Here is a tiny trained network, its code and every weight. The questions are about switching its units off for an input and a class, where a switched-off unit gives its printed mean instead of its output.

import numpy as np


def w(rows, s, z=0):
    codes = np.array(rows[::2]) - 128.0
    scale = np.full(codes.shape[1], s)
    scale[-1] = z or s
    return codes * scale


def norm(h):
    return h / np.sqrt((h * h).mean(-1, keepdims=True) + 1e-5)


def f(y):
    return y / 2 * (1 + np.tanh(0.7978845608 * (y + 0.044715 * y**3)))


def log_softmax(a):
    a = a - a.max(-1, keepdims=True)
    return a - np.log(np.exp(a).sum(-1, keepdims=True))


def net(x, mask):
    res = np.array(x, float).reshape(1, 8) / 4 @ E
    u = 0
    for l in range(2):
        y = f(norm(res) @ A[l][:, :-1].T + A[l][:, -1])
        res = res + np.where(mask[u : u + 13], y, B[l][:, -1]) @ B[l][:, :-1]
        u += 13
    return log_softmax(norm(res)[-1] @ U[:, :-1].T + U[:, -1])


A, B = {}, {}
E = w([
[94,177,194,210,75,167,155,154,153],'x0',
[126,129,128,126,126,127,128,128,128],'x1',
[127,127,128,128,129,132,127,128,129],'x2',
[125,125,128,131,128,127,128,128,128],'x3',
[127,129,127,127,126,131,125,128,128],'x4',
[128,130,129,126,128,131,130,128,127],'x5',
[129,108,122,106,134,122,135,129,216],'x6',
[117,102,103,148,131,148,161,253,122],'x7',
],0.0043)
A[0] = w([
[135,133,118,130,174,116,142,152,37,120],'L0N1',
[151,109,100,89,129,120,97,52,116,92],'L0N2',
[135,98,100,64,166,96,123,32,102,150],'L0N3',
[88,155,172,166,124,166,139,42,143,58],'L0N4',
[147,131,154,187,107,90,144,188,138,4],'L0N5',
[128,127,159,122,133,94,156,80,199,79],'L0N6',
[126,134,175,158,121,126,136,81,38,160],'L0N7',
[129,195,150,111,119,157,136,96,55,106],'L0N8',
[85,121,151,98,118,93,198,120,75,171],'L0N9',
[108,95,109,122,130,122,124,123,3,130],'L0N10',
[122,68,59,60,172,140,130,187,91,68],'L0N11',
[120,106,102,65,161,151,135,143,169,76],'L0N12',
[128,130,127,127,113,124,137,131,128,117],'L0N13',
],0.0054,0.0012)
B[0] = w([
[132,178,92,84,10,209,158,97,113,173],'L0N1',
[77,150,154,184,118,190,216,169,133,202],'L0N2',
[42,95,133,168,168,224,140,212,132,253],'L0N3',
[212,121,115,94,69,78,44,119,127,179],'L0N4',
[115,58,53,102,222,225,103,20,106,145],'L0N5',
[230,158,105,108,120,193,91,118,202,166],'L0N6',
[116,88,86,178,174,60,108,122,45,171],'L0N7',
[135,70,110,187,163,80,118,108,61,157],'L0N8',
[144,122,125,174,85,165,105,121,112,138],'L0N9',
[226,214,86,62,169,226,98,127,123,192],'L0N10',
[190,160,161,149,33,9,103,70,128,232],'L0N11',
[169,1,92,180,169,88,85,92,135,164],'L0N12',
[130,127,122,129,143,137,117,113,128,126],'L0N13',
],0.0054,0.0048)
A[1] = w([
[163,185,151,99,159,96,129,127,52,130],'L1N1',
[112,199,114,146,138,179,129,142,107,69],'L1N2',
[57,109,153,118,175,110,196,132,171,57],'L1N3',
[42,144,159,107,148,151,174,156,47,16],'L1N4',
[87,119,173,151,145,136,117,122,169,128],'L1N5',
[144,113,135,101,155,125,91,116,131,152],'L1N6',
[106,130,143,93,108,2,173,129,143,7],'L1N7',
[165,224,163,29,63,109,115,120,173,25],'L1N8',
[110,113,159,126,144,23,91,135,100,74],'L1N9',
[87,136,159,86,167,147,152,182,196,40],'L1N10',
[139,118,148,113,80,94,134,113,182,87],'L1N11',
[122,166,96,116,149,142,153,103,142,93],'L1N12',
[138,111,94,124,122,103,129,125,107,124],'L1N13',
],0.0076,0.0012)
B[1] = w([
[89,113,170,121,53,106,155,136,254,203],'L1N1',
[94,86,146,108,233,87,132,148,129,224],'L1N2',
[128,124,121,127,26,145,149,115,181,190],'L1N3',
[127,148,156,126,233,196,63,154,98,227],'L1N4',
[137,141,99,81,67,106,165,156,140,187],'L1N5',
[113,175,162,177,103,110,194,181,77,143],'L1N6',
[171,64,94,117,246,114,176,113,168,160],'L1N7',
[176,194,111,91,90,157,102,251,110,254],'L1N8',
[103,162,138,161,125,104,121,45,86,167],'L1N9',
[56,64,110,142,49,114,168,47,116,218],'L1N10',
[118,125,116,79,205,118,167,156,84,196],'L1N11',
[140,48,137,241,116,103,97,215,103,128],'L1N12',
[125,178,187,110,134,115,149,124,192,155],'L1N13',
],0.0088,0.0033)
U = w([
[82,109,145,149,254,211,86,166,78,183],'0',
[203,207,118,74,72,136,107,219,126,187],'1',
[60,41,92,133,39,160,189,98,185,175],'2',
[188,85,101,105,234,30,183,83,148,2],'3',
[119,175,179,199,86,54,87,20,91,34],'4',
],0.0086,0.0012)

Each question gives the input, the list of numbers given to net, and the class t.
The units are the neurons (one row each of A and B). Each row of codes is followed by its name. A weight is (code - 128) times the scale printed after its matrix; where a second scale follows, it is the last column's (A, B and U).
mask holds one flag per neuron, layer by layer. A switched-off neuron (its flag False) gives its mean, the last column of its row in B, instead of its output. The means were averaged over made-up inputs and are rounded, as every weight is.
A unit's drop is (log p(t) with every unit on - log p(t) with that unit switched off) / (log p(t) with every unit on - log p(t) with every unit switched off).
The circuit of an input: a set's keep is (log p(t) with only the set's units on - log p(t) with every unit switched off) / (log p(t) with every unit on - log p(t) with every unit switched off). Starting from the 12 units with the biggest drops (on a tie, the unit counted first), units are removed one at a time, each time the one whose removal leaves the highest keep (on an exact tie, the one counted first), for as long as the keep stays at least 0.8.
circuit, biggest first: the units of the circuit, biggest drop first
top k neurons: the k neurons with the biggest drops, biggest first
top k neurons in layer l: the k neurons of layer l with the biggest drops, biggest first
drop when u is switched off: that unit's drop, to one decimal
input [-1,-2,6,-2,-3,-3,-3,-7], class 0: circuit, biggest first -> L0N3
input [8,5,-6,1,4,-5,-2,0], class 4: circuit, biggest first -> L0N3; L1N8; L0N1
input [1,4,-5,3,-5,6,8,-5], class 1: top 2 neurons -> L0N6; L1N8
input [8,-2,8,-4,5,-3,-6,-1], class 4: top 3 neurons -> L0N3; L0N4; L0N2
input [-7,5,7,8,-7,2,-6,1], class 1: top 4 neurons in layer 0 -> L0N11; L0N10; L0N1; L0N5
input [-8,-2,6,-2,0,8,1,4], class 3: circuit, biggest first -> L0N11; L1N7
input [6,4,-7,3,-5,-5,1,5], class 2: top 3 neurons -> L0N10; L1N3; L1N10
input [-8,1,-1,-8,-7,-4,2,5], class 3: circuit, biggest first -> L0N11; L1N7
input [-3,5,-5,5,-8,7,6,0], class 2: top 2 neurons -> L0N3; L0N4
input [2,-6,-8,4,8,2,0,-4], class 4: top 3 neurons -> L0N7; L0N8; L0N10
input [-8,-5,0,3,1,-6,-3,1], class 1: top 4 neurons in layer 0 -> L0N11; L0N10; L0N5; L0N1
input [-5,2,7,-3,-6,7,-3,0], class 0: top 3 neurons -> L0N3; L0N4; L0N2
input [2,4,7,-5,-1,6,1,-8], class 1: top 2 neurons in layer 0 -> L0N4; L0N6
input [8,2,-7,8,5,-1,-5,2], class 0: top neuron -> L0N11
input [1,4,8,1,5,-6,7,-5], class 1: top 3 neurons -> L0N6; L0N4; L1N8
input [-6,-3,1,1,0,4,1,1], class 3: top 3 neurons in layer 1 -> L1N8; L1N4; L1N10
input [-2,-8,-1,8,5,0,1,-3], class 2: top 3 neurons in layer 1 -> L1N10; L1N3; L1N5
input [1,8,0,-2,3,-7,-4,0], class 4: top 2 neurons in layer 1 -> L1N8; L1N1
input [8,-3,-7,-8,-7,-1,1,-4], class 1: top 3 neurons in layer 1 -> L1N8; L1N10; L1N11
input [1,-5,-6,-8,2,2,-5,-3], class 4: top 2 neurons -> L0N4; L0N7
input [-7,-6,8,3,-8,0,2,5], class 3: top neuron -> L0N12
input [7,8,6,-1,-4,-6,-7,2], class 0: drop when L0N11 is switched off -> 2.1
input [-1,-6,-1,-1,4,-3,2,5], class 3: drop when L1N7 is switched off -> 0.1
input [-2,-1,1,-5,3,1,-2,-8], class 0: drop when L0N3 is switched off -> 0.2
